Each row is followed by its class. Each block has new classes.
[ 0 -5  0  0  1  0  3  1 -2  2  1  0 -1  0  4  2  0 -4 -2  1  2  0  1  0
  3  4  3 -6  3  0  2  0  0 -3  0  0  2  1 -2  1  2  4  3  5  2  2  0  4
  3  0 -5  2  4  1]
Bakog
[  0   7  -3  -3   1   1  -1  13   6   2 -16  -4  -2   0  -3  -3   4   4
   4   4   3  -2  -3  -7   1   3   4  21  -6  -1   3   3  -5 -12   6   2
   3  -3   0   1   6  -5   2  12  -5  -7  -5  -1 -17   3   5  -4  10   0]
Bakog
[  0   1  -1   1   2  -2   1  -9   0  -6  -4   4   3   4 -16   4  -8   4
  -6   1   5  -8   1   4  -8  -1   1  -7 -13   1   4   5  -5  -8  -5   3
  -2  -1   4   5  -7   0   0   5 -10  14   0   0   2   4  -6   7   5  -9]
Bakog
[  8 -18   9  -2  -1   5  -7  -1  -7   2   5  -2 -10   1  -9  -4  -9   8
  -4   8  -3   9  -5   2   4   7  -1   3  -3   7   6   2 -13  10  -8   4
   3  -3   7   2  -2   4   3  -3 -13   6   3  13  -3   5  -6   5   1   2]
Bakog
[ -1  -1  -3  -6   2   3   2  15   6  -8  -2  -2  -5  -6  -4  -2  14   2
   8  -1   5  -1  -7  -7   2   4   4  20  -5  -3  -2   7  -2 -12   1  -2
  -6  -4  -5   1   9   2  -6  14  -6  -2  -2  -3  -6   4   8  -4   5   0]
Bakog
[-2  1 -1  3  0 -3  5  0 -3 -5  7 -6  2  2  7  0  1  7 -2  2 -3  0  6 -2
  0 -2 -2 -2 -2 -1  2 -1  4  2 -1 -5  3  1 -2  1  0 -2  3 -3 -2 -4 -4 -5
  6 -3  4  0 -1 -2]
Bakog
[  0   0   3  -1   1  -5   0 -15   3 -11  11  -5  -5  10   2   3 -13  10
  -2   1   2   4  -1  -1  -6  -5   1  -1 -14   1   9   5  -2   3   2   3
   0  -2   6   4 -10 -14   3  -4  -5   4   2   3   5  11   0  14  -3  -4]
Bakog
[ 0  1 -1  1  2  1  0 -2  1  1  0 -1  1  4  2  0  0 -1  1 -1  1 -2  2 -2
  3  2  6 -2  3  3  1 -3 -1 -2 -1 -1  0  1  0 -3 -1  7  4  1 -3  4  1 -1
  1  1 -2  2 -1  2]
Bakog
[  5  -5  -1  -5  11   6   3   2   3   5   4  14   7  -3   5  -1  10  -8
   3  -2   0  -4   1   0  14  -3   4  -4  17  -6  -5  -5   2  -3  -8  10
   4   1   6   0  -3   2  -5   2  11  11  -2  -2 -15  -5 -14   3   9   2]
Bakog
[  2 -13   6  -4   2   4   1 -21  -1 -10  17 -12  -8  13  -7   3 -20  12
  -3   2   3   8  -6  -1  -5  -7  -6   0 -10   3  12   8  -4   0 -11   7
   3  -5  12   7 -11  -6   4  -2 -12  10   2   8   4  12  -6  14   5  -4]
Bakog
[ -3  18  -4   5  -4  -3   2  -8  -2  -1  -7  -1   0   5   0  -1  -9  -3
   3  -3  -6  -3  -1   7  -6  -4  -1  -3 -16   0  -3  -2   1   3  10  -8
   4   0  -1  -1  -3 -10   1 -15   4  -5  -2  -4 -18  -2   6  -3 -13   0]
Bakog
[ -1   2  -3  -3  -2  -1  -1   1   1   2   2   3  -2  -1  -3   2   4  -2
  -1   0   2   2   2  -4  -1   2  -4   3  16  -3  -2   4  -1  -3  -5   0
  -3  -2   2 -21   2   4   3   3  -5   1   3   2   9   2  -2   0  -3   2]
Bakog
[-12   6 -34  -4   4  -4  26 -15  21   9   1   2   1 -19  41   9  -6  -1
 -12   7  17   5  11  -2   9   4 -21  -4  25   5   4 -37 -12   5  48 -24
  19  -1   4   4   8  -5   0  16  34   5  10   5  27  -4 -15  -7  20  -3]
Bakog
[-13  12 -23  -2   8  -9  26 -20  18   6  -7   0   2 -18  45  10  -8  -2
 -11   5  15   9  16   2   6   0 -25  -7  31   8  16 -31  -9   7  39 -29
  16  -4  -6   4  12 -11   0  11  34  10  10  -7  25 -11 -14 -11  13   2]
Bakog
[ -3   4   2   2  -6   4  -5  11   2   4 -10   1   0   1   2   5  13  -3
  10   7 -10  -2   3  -3   5  17  -5   4  21   2   1   2   1   5   2   6
  -3   8   8  -3   5   8   4   5  11  -5  -5  -4  14   5  -9   3  -3  -3]
Bakog
[  1   8   1   0   3  -4  -6   3   0   1  -6   1   3  -2  11  -6   0 -15
  -1   8  -5  -1  -2   3   0 -21   4  -6 -12  -1  -9   3   6   4  14  -7
   5  -1 -14  -2  -1 -11   5  -3  11  -1  -3   0  -4  -6   6  -7  -4   2]
kagiz
[ 0 -1  1  4  1  4 -2 -3  3  0  2  0  0 -1 -3  0  7 -1  5  0 -2 -2  0  0
 33  1 -6  1  4  0  0 -1 -1  1  1  3 -8 -3  3 -2 -4  1  0  2 -2 -2  3  1
  2  2 -3  0  2  1]
Bakog
[ -2   6  -3  -7  -4  13   6   3  17  -1   7  21  10  -4   6   2  -7  -7
  -1  -8  -1  -3   5  -3   5  11   2   1  41  -5  -2   0   5   1  -3   7
   4   5   7  -3   0  -4  -7   0   0   4   2 -12 -11  -9  -8  -1   2   6]
Bakog
[  8  -2   6   4  -2   7  -9  -9  -6   8  -7  -6  -2  -7   1 -10  -9   3
  -8   3  -6   6   1   3   1   6  -4   1   5   2  -2  -6   4   2   5 -17
  -8  -4   2   0  -4  -6   8  -2  -5   0   1   8 -15   9   0  -2  -3   4]
kagiz
[  2   0   0   3   2  -2  -1 -12  -2  -3  -9  -2   7   2 -13  -1  -7   2
  -4  -1   4  -3   3  13 -10  -1  -1 -11 -21   1  -4  -3  -7  -2  -8  -5
  -1  -3  -4   4  -4   0   1  -3  -3   8   1   5 -10   0  -7   4   0   5]
Bakog
[  2   6   5   4  -3  10 -12  -1   5   9 -13   2   3  -1   8  -6  -7   4
   1   5  -8  -1   4   3   4  10  -5   8   9   8   0  -3   0   2  17   1
   2  -2   7   0  -3  -5   3   2   0   2   0   8 -25   2  -1  -4   1  -3]
Bakog
[-2  7  2  1  3 -3 -3  8 -1  4 -2 -1 -1  3  9  1  6  1  9  1 -7  2  1  0
 -3  2  1  1  6  0  0 -3  6  5  7  5  2 -3 -1 -3  0  5  2  1 15 -8 -3  0
 15  6  1 -3 -5 -2]
Bakog
[  2  -5   1   1   1   9  -2  -2   5   5 -14   3  -2  -4   5  -2  -1   4
   5   4  -1  -3   3   2   4  12  -2   3   6   4  -1  -3  -2   0   7   2
  -3  -1   6   3  -4   0   9   4   1   3   2   7 -22   2 -14   3   5   5]
Bakog
[  1   4  -4   2   8   2   5   2   0   6  -6   4  -1   2   7  -2  -1   7
   4  11  -6  -4   3   2   0   2  -1  -1  -6   1   2   0  -2   8   6  -2
   5   0   1   2   1  -7   0   0   9  -5   2   2 -11   3  -2  -5  -5   2]
Bakog
[-3  0 -2 -2  1 -3 -1  3 -2  2 -3  0  1 -2  3  1  4 -4  4 -2 -1  0  1 -2
  5  2  2 -1  0 -3 -3  0 -6 -2 -4  2  2 -3 -4  2  1  1 -2  1  6 -3 -1  3
  1 -8  1 -3 -7  0]
Bakog

Each row is followed by its class. Each block has new classes.
[  0   5  -4  -1  11   2  -3  -1   6  -7   2  -7 -11   3   2   0  -3   4
   0  -5  -6   3   0  -2   2  -5  12  -4   0   3   4  -7   1 -15  -3   5
   5  12   4   1   3   5  -1   8   2  -3  -3   7  -1   4   1   4  -3   8]
(52)
[  0  -9   2 -20  -6  -5   6  -2  11  -2   5  -3   6   0  -1   3   1  -3
  -1 -16 -13  -3  -5  -2  -5   2  -8  -5 -10   1 -14 -14   3   0   5   5
  -3  -1  -3  -1  17   9  -8  10   3   1  -7  -1  -1  -9  -3   0  -2 -10]
(57)
[  1 -11   3 -17  -4  -5   5  -1   3  -1   4  -1   6  -1  -4   3  -1  -4
  -2 -10  -7  -3  -2  -2  -5   4  -9  -1  -8   1 -14  -8   2   0   5   3
  -4  -1  -1  -1  12   9  -5   6   2   2  -5  -2   0  -9  -3  -1  -9  -9]
(47)
[  1 -10   4 -20  -2  -6   7   0   4  -2   4  -3   7  -1  -3   3   1  -5
  -1 -11  -8  -3  -3  -2  -4   4  -4  -3 -10   1 -19  -3   3   1   4   3
  -5  -2  -3  -2  15  10  -5   6   4   2  -5  -1   0 -10  -5  -2  -2  -8]
(57)
[  0  -9   5 -22  -3  -6   7  -2   7  -3   4  -3   6   1  -2   4  -1  -2
   0 -13 -12  -2  -5  -3  -5   1 -11  -7  -9   1 -17 -12   4  -7   2   5
  -5   2  -4   0  17  12  -7  10   6   0  -8   1  -1 -10  -6   1  -3 -10]
(47)
[  0   3  -7   2   9   3  -4  -3   5  -5   5  -9  -6  -3   1   0 -10   2
   0  -4  -6   3   1  -3   2  -6  16  -3  -2   0   1 -11   3  -8   1   5
   7  10   4   3   0   1  -4   0   3  -1   1   3  -1   4  -1   3  -5   5]
(52)
[  0 -13   3 -21   2  -6   5  -3   9  -5  10  -6   8  -3  -4  10 -11  -2
  -2  -5 -11  -4  -1  -4 -10  -5  -7   0 -15  -1 -29   1   5  -6   2   4
  -1   2   4  -1  25  18  -6   5  10   2  -5  -3  -2 -19 -11  -7  -2  -5]
(47)
[  0   5  -9   3  14   6  -8  -4   7  -7   8 -13 -11  -2   3  -1 -15   3
   1  -4  -8   7   1  -2   3 -11  23  -5   1   3   2 -12   8 -17   3   7
  11  15   9   3   1   3  -3   3   6  -3   1   5   4   5   0   4  -2   9]
(52)
[  0 -11   1 -11  -2  -2   4  -4   2   0   8  -9   8  -8  -2   3 -10  -4
   0 -10 -13  -3  -4  -1  -3  -2   1  -2  -9  -3 -15 -18   6   6   9   4
   0   4  -2   1  11   3  -6   0   6   3  -2  -2   0  -6  -6  -4   0 -11]
(59)
[  0 -13   7 -19  -4  -6   7  -2   5  -1   3  -3   9   0  -3   7  -4  -3
  -2  -9  -9  -5  -4  -2  -8   2 -15  -1 -10   0 -18  -9   3  -5   3   2
  -5  -3  -1   0  16  11  -5   7   4   2  -7  -2   1 -13  -6  -3  -1 -13]
(47)
[ -1  -9   5 -15  -5  -4   5  -2   5  -2   3  -3   5   0  -2   4   0  -3
  -1 -10  -9  -4  -2  -2  -6   0  -7  -5  -8   0 -14  -8   1  -1   4   3
  -3   0  -1  -2  14   7  -7   8   3   2  -9  -1   1 -10  -3  -2  -1 -10]
(57)
[  2 -12   1  -8  -2  -4   2  -4   2  -1   8  -5  13 -10  -5   2  -9  -5
  -1  -7  -7  -4  -1  -2  -5  -1  -4   0 -10  -3 -19  -6   5  10   8   4
  -1  -1  -3   1  16   6  -4  -2   6   4   0  -5   2 -11  -4  -8  -1  -8]
(57)
[ -2  -1  -5  -5   9   2  -5  -5   3  -6   6 -10  -5  -3   2   0 -12   5
   3  -7 -11   3   0  -3  -3  -7  14  -5  -4   2  -4 -18   5 -14   4   6
   6  11   6   2   5   5  -4   5   5  -2  -2   4  -3   1  -2   2   0   2]
(52)
[  0   3  -7   4  12   4  -7  -3   6  -6   7  -9  -7  -3   2   0 -12   2
   3  -2  -6   4   1  -5   1  -7  17  -3  -2   2   0  -9   5 -16   2   4
   8  11   5   3   0   0  -4   2   4  -1   1   4   0   2  -1   3  -2   8]
(52)
[ -1   4 -11   5  11   6  -9  -6   4  -5   6 -11 -10  -5   4   1 -14  -1
   2  -5  -9   6   0   0   2  -9  21  -5   2   1   7 -24   3 -17   3   6
  11  17   5   3  -6   0  -3   1   2  -3   1   4  -2   7   3   5  -2   5]
(52)
[  0   2  -4  -4   9   3  -4  -3   6  -6   5  -8  -9   0   2   0  -7   3
   2  -5  -9   3   3  -2   0  -6  10 -11  -1   3   1 -14  -1 -19   0   4
   5  11   5   3   2   4  -4   4   3  -2  -2   4   0   3   3   4  -2   5]
(52)
[  0  -9   5 -15  -4  -4   4  -3   4  -1   4  -4   5  -1  -1   3  -3  -2
  -1 -10 -11  -4  -3  -1  -5   2  -8  -5  -8   1 -13 -14   3  -5   4   5
  -4   1  -2  -2   9   8  -6   8   3   1  -7   0   0  -8  -5  -1  -2 -10]
(47)
[ -1  -7   8  -8 -15  -7   6  -5   1   7  -6   1   6  -2   3   2   7  -9
   1 -13  -7  -6  -6   4  -3   7 -15  -6   3   0   3 -27   1   5   8   1
  -7  -6 -10  -2  -6 -10  -4   3  -7   5  -4  -4   5   0   3   4   3 -23]
(59)
[ -1 -15  -2  -9  -4   1   3  -8   2   2   9  -7  11 -15  -3   4 -14  -5
  -1  -8 -12  -6  -4  -2  -3  -2  -2  -2  -9  -4 -19 -22   7  13  13   5
   1  -1  -4   2   9  -2  -7  -3   5   3   0  -7   1  -6  -3  -7   1 -16]
(59)
[  0  -7   6 -19  -2  -4   5  -2   6  -1   0  -2   4   3  -1   5  -1   1
   0  -8  -9  -4  -3  -1  -8   0 -11  -4  -8   3 -15  -5   2 -12   0   1
  -3  -1   0  -1  15  12  -5  10   4  -1  -9  -1  -1 -12  -6   0  -2  -6]
(47)
[  0   3  -4  -2   7   4  -5  -6   6  -5   5 -10 -10   0   4  -1  -6   2
   0 -10 -10   4  -1  -3   3  -6  16  -8   2   2   6 -22   4 -14   2   5
   6  14   4  13  -2   0  -5   4  -3  -1  -4   6   1   7   2   4   0   1]
(52)
[  1   4  -8   0  19   4  -7  -4   9 -10   9 -13  -9   0   1   0 -17   3
   2  -1  -8   6   5  -5  -1 -12  17  -4  -5   2  -4  -3   5 -26  -1   5
  10  16  11   2   7  11  -3   6   6  -4  -1   7  -3  -1  -4   0  -6  13]
(52)
[  0   4  -4  -3   3   3  -2   0   3  -2   2  -1 -10   2   2  -1   2  -1
  -1 -12  -9   2  -2   0   5  -1  12  -7   2   4   6 -19   1  -2   3   4
   1   6   0   1  -2   0  -5   5  -1  -1  -4   6   1   8   3   8  -2  -1]
(52)
[ -1 -11   4 -21  -6  -6   9  -1   4   0   4  -2   9  -1  -5   4   5  -3
  -3 -12 -10  -4  -5   0  -3   6 -10  -3  -6  -1 -18  -8   3   7   6   2
  -7  -3  -5  -3  18  11  -6   8   4   5  -7  -1   1 -10  -5  -1  -2  -7]
(57)

Each row is followed by its class. Each block has new classes.
[-10   3  -7   5   6  10  -3  -5   5  26   7 -14   2   5  -2  -9  -1   0
   0   1   0  -3   1  -5   5   0  -2  -8  17  15   9  -9   1  14 -10  -4
  -5  -8  -1  -1   1 -12  -4   8   9  21   5 -12  30  -3  11  -1  10  -1]
Daru
[  5   1   2   6 -11  -3   3   2  -5  -8   1   2  -4   1  -1  -2  -1   1
  -5  -2  -2   0   5   0  -5  -1   2  -1  -4  -2   0  -8  -3  -4  -5  -8
   4   5  -5   3   1   0  -1 -10   7   5   6   5 -12   3  -6   6   9  -6]
mana
[  5   3   2  14  -1   2  -3   7   2   9   0  -8   0  -2 -11  -8  12   5
   7   5  -3  -3   9   1   5  -7   0   6   0  -9   3  23   3  10   9  -6
   0  -4   0   0   7  -1   0  -1  -1   8   0   1  16   4  -6  -4   5 -11]
tep
[ -4  -6   1  -2 -10 -14  -4   7   7   4  -1   0  -3  -2   2  -2  -7  -3
  -8 -15  -8   3  13   0  -5  10  -9  -1 -14  -6  -2 -36  -5   2 -21   7
  12   5   6   1   4  17  -3   0  11  10   4   1  -7  -2  14  -4   4  15]
mana
[ 0 -1 -4 31 -8  0 25  3  2  6 -2 -4  2 -1 -4 -2  2 -2  2  4 -1  0 -3  5
  1 -4  1  1  1  3  0 15  2  3  6 -1 -3  0 -4  2  1 -7  0  0 -1  9  1 -3
  8  2 -1 -5  5 -6]
tep
[  4   0   0   2  11   2   2   3  -2 -12  -1  -6   3  -2  -5   2   8   6
  11   3  -6   1   0   7   2 -12   8  13   2  -1   2  36   7 -13  22 -11
 -10  -2  -8  -3   4  -6   3  -3  -8 -12  -5  -6  -8   4 -18   5   1 -18]
Daru
[ -3   3  -5  -2   4   1  -2   1   2   3   6  -7   3  -1   0   1  -4  -1
   2   5   2  -1  -1   1   1  -5   5   9   5  -8   4   0   2  -3   9   3
  -4   0   2  -1  -3  -2  -4 -19  -1  -8  -4   0   2   4   0   3  -2   2]
Daru
[ -1   4  -4  -1   2   4  -4  -6   0   9  -1   0   1   5  -3  -2   2  -2
   6  12   2  -1   5  -2  10  -2  -3   0   0   7   2   1   0   4  -6  10
  -7  -3  -2  -4   0  -9   2   2   2   6   3   3   9   1   1   1 -22   0]
tep
[  1  -2  33  11  -7  -1  -3  -4   4  10  -4   1  -1  -9  -7 -15  -3   0
  -3  -7   2   1   1   0   2   0 -15   7  -5  -1   5  -7  -4  12  -1   8
   0   6   3   7   3   6   3   1   1  12  -5   4   9   6   8  -8   4   5]
mana
[  2   1  -4  11  -3 -14   4  -3   5  -2   3   2   0   6   0  -6  -1  -2
  -2  -1  -2   2   0   1   3   5  -5  -2  -2   0   0  -5   4   4  -3  -4
  -3  20   5  -3   4   2   3   8   4   7   6  -1   1   0   1  -7   2  -2]
mana
[ -6  10  -9   4   6   2  -4  -9   1  27   8  -1   4   4   6  -8  -2  -1
  -2   7   7  -5   5 -12   5   0   1 -14  18  15   7  -7   3  17  -8  -4
  -7  -7  -1   0   0 -19   2  14  12  20   9  -3  29  -6   6   0   9   2]
Daru
[ -2   0   4  12   3   2  -2  -2   9  18   2  -1  -5  -5  -8  -7   0  -3
   4   1   0  -9  -2   1  10 -11  -8   0   6   1   2  29  -3  12   9  -5
  -2  -1   2   2   4  -7   2   0   0  10  -2   1  19   4  -2  -4   1 -11]
mana
[ -1   0  -4   1 -10  -9   0   6  -7   3   5  -2  -3   1  10  -2  -4   4
  -7  -2  -5   3   5  -2  -6   3   5  -6  -5  -2   3 -35  10  -4  -6   2
   8  -1  -3  -1   4   2   1   1  14  12   8  -1  -9  -7   1  -4   8   4]
tep
[ 2 -6 -1 15 -2 -4  4 -3  5  6 -1  0 -4 -6 -5 -3  4  0  2 -7  0  2  2 -1
  3  0 -3  1  0 -4  3  1 -2  5 -2  2  4 -6  2  2  1  0  1  5  2 10 -2  0
  5  2  3 -2  6 -2]
mana
[ -5   5   0   0  10   0   5   3  -5 -15   2 -14  -1   0  -3   6  15   0
  10   2 -16   1  -6   5  -5 -10  13  15   6  -1  -4  36   9 -13  25  -9
  -5   5  -1  -7  -1  -9   0 -11 -12 -13  -5   4  -7   1 -19   9   1 -18]
Daru

Each row is followed by its class.
[  1   0   5   6 -12   3   1  -6  -2  -5  10  -3 -11  -1 -28   0  -5   4
  -2   7   4   0   0  -7  -1 -11  -9  -3   0  -5  -3   2   0  -6   2   5
  -1   4   7  -3   6  -9   3   2  16  -1   3   3   5  14  -1   2   1   2]
Movi
[  0  -5   2   5  -6  13  -1  -3  -1   4   4  -6 -22  -1 -18  -7  -1  11
   0   7   1  -1  -5  -9   5 -19 -16   0  -5 -24  -1   9  -1  -3   0   5
  -8  15  -3  -7  13 -20  -2   6   7  -4  -4  -6  10   8  -8  -3   6  -2]
Zegin
[ -9  -2   0   5 -17   6  -3  -2   9 -12   7  -5  -7   0 -16  -4 -10   7
  -2  14   7  -3  -3  -3   7 -14   2  -5 -10 -31   0   3   8   7   9   7
  -1  19 -28 -13  13   1   5  12  -5  -2  -5   6   4   0  -9  17   0   2]
fimu
[ -6  -3   8  -7 -27   6   0  -7  21   5   5  -5  -5  -3  -3  -4   6  -5
  -8  12  -1  -8   1   2   4   8  -2   8 -19 -21   4   7   8   3  -7 -11
   4   9 -12   3   1  10  10  17 -12  -4  -2  -3  14   3 -15  -9  -4  -6]
fimu
[ -3  -6  -1   2 -31   5   9  -1   7   6  12 -12 -21  -1  -6  -4   5   1
 -12  13   0  -3  -2 -10   8  -6  -7   7   5 -27   6  12   2  -5  -1   2
   0  15  -6   0   7 -13   9   6   0   3   2  -7  19  13 -10 -11   9   0]
Zegin
[ -3  -2   0   1 -25   1  -3   3   9 -21   5   2  10  -2  -1  -1 -44  -2
  -1   2  10  -3  -2 -16  -3  -3   2  -2  -3  -3  -4   0   4   1  -8  -1
   5   3  -5   5  -2   1   5  -4 -14  -2   5  -5   5   8  -3  13 -11   2]
davog
[-12  -5  -3  -8 -30   1  -2   0  14  12  12  -4   0   0   4  -2  14 -18
 -11   9   8 -13   6  -1   1  19   5  11 -11 -15  12   6   7   0  -9 -19
   2   5 -12   5   4  11  17   1  -9   2   2  -3  17  13 -20 -27 -11  -2]
mogi
[-11   3  -1  -3 -26   9  -2  -4  18  10   9  -5  -2   0  -1   0  12  -7
  -7  14   5  -9   4  -1   9  17   0   9 -19 -21   8   5  10  11  -5 -15
   1   9 -24   1   1  12  36  14  -5  -3  -7  -1  13   4 -20  -6 -14  -3]
fimu
[ -8  -7  -9   3 -41  16  -2  -3  11   8  -2  -5 -19  -2 -11  -4   1   0
 -14  17 -25  -1   3  -6  12 -13  -6   3 -10 -27   6  11   6  -4  -2   1
   1  20 -10   0  32 -11  19   8  -3  -3   2 -16  17  16 -15 -15 -31   0]
mogi
[ -7  -1   0   0 -44   6   1   1  14 -16  11   4  10   0  -2   0 -26 -15
  -3  10  11 -10  -1  -9   3   1   9  10   9 -20  -3   9   1   3  -9 -13
   1   8  -1   7   6   9  10  -4 -26   1   7   6   9  24 -10  -5  -4   0]
davog
[ -5  -4   0  -2 -35   5  -4   0  19   3  10  -6  -4   1  -8 -10  -6 -12
  -9   8   9  -8   4   4   5  -5   7  14 -13 -26   2   8  10  12   0  -6
   3  16 -24   1  -1  10  12  13 -14  -3  -1  -6  15   6  -7   4 -10   2]
mogi
[ -3  -3   1  -8  -8   4  17  -1   6   5   2  -5   2  -3  -1  -3  16  -1
  -2  25   3   0  -1   2   5  -1   3   3  -7  -6  -1  -4   7   7   3  -3
   0   4 -21   5   0  10   4   8  -2  -7  -3  -3   3 -12  -6   3  -6  -1]
mogi
[  3  -3   0   7 -14  -1   0   6  -2  -4   2  -1  -5  -3   0  -2  -8   6
  -4   2   2  -3   1 -10   3 -12  -8  -1   2 -10   2   2  -5  -5   0   7
   0   4  10   0   3 -12   0  -6   4  -2   4  -3   3  16   1  -1   4   6]
Gula
[  5   2  -1   4 -21  14   2   0  -6 -14   4   3  -7   2 -14  -3 -18   3
  -2  10   4   0  -2 -10   6  -8  -7  -3   3 -13  -2   3  -7  -9  -4   5
  -7  12  21  -1  -3 -17   0  -9  -1   3  16  -7   2  22   0   0  -3   5]
Movi
[ -9  -7  -1  -1 -22   4  -4   1  11  -4   8  -2   4   0  -6  -2 -10  -6
   1   3   9  -1  -1   0   5  -6  -8   3 -11 -11  -1   1   4   6  -3   4
   2  11 -16  -2  -2   9   8   6 -11  -4  -1   3   7   0 -10   8  -9  -1]
kepi
[-10  -1  38  -1  -8   6  -1  -3  13   6   3  -4  -4 -17 -11   3   5   3
  -2   9   3   2   1   3   5  -5   5   4 -10 -16  -2  10  10   9   9  -2
  -3   7 -28  -6  10  14   4  14  -7  -4  -5   2   3 -13 -11  10 -10  25]
mogi
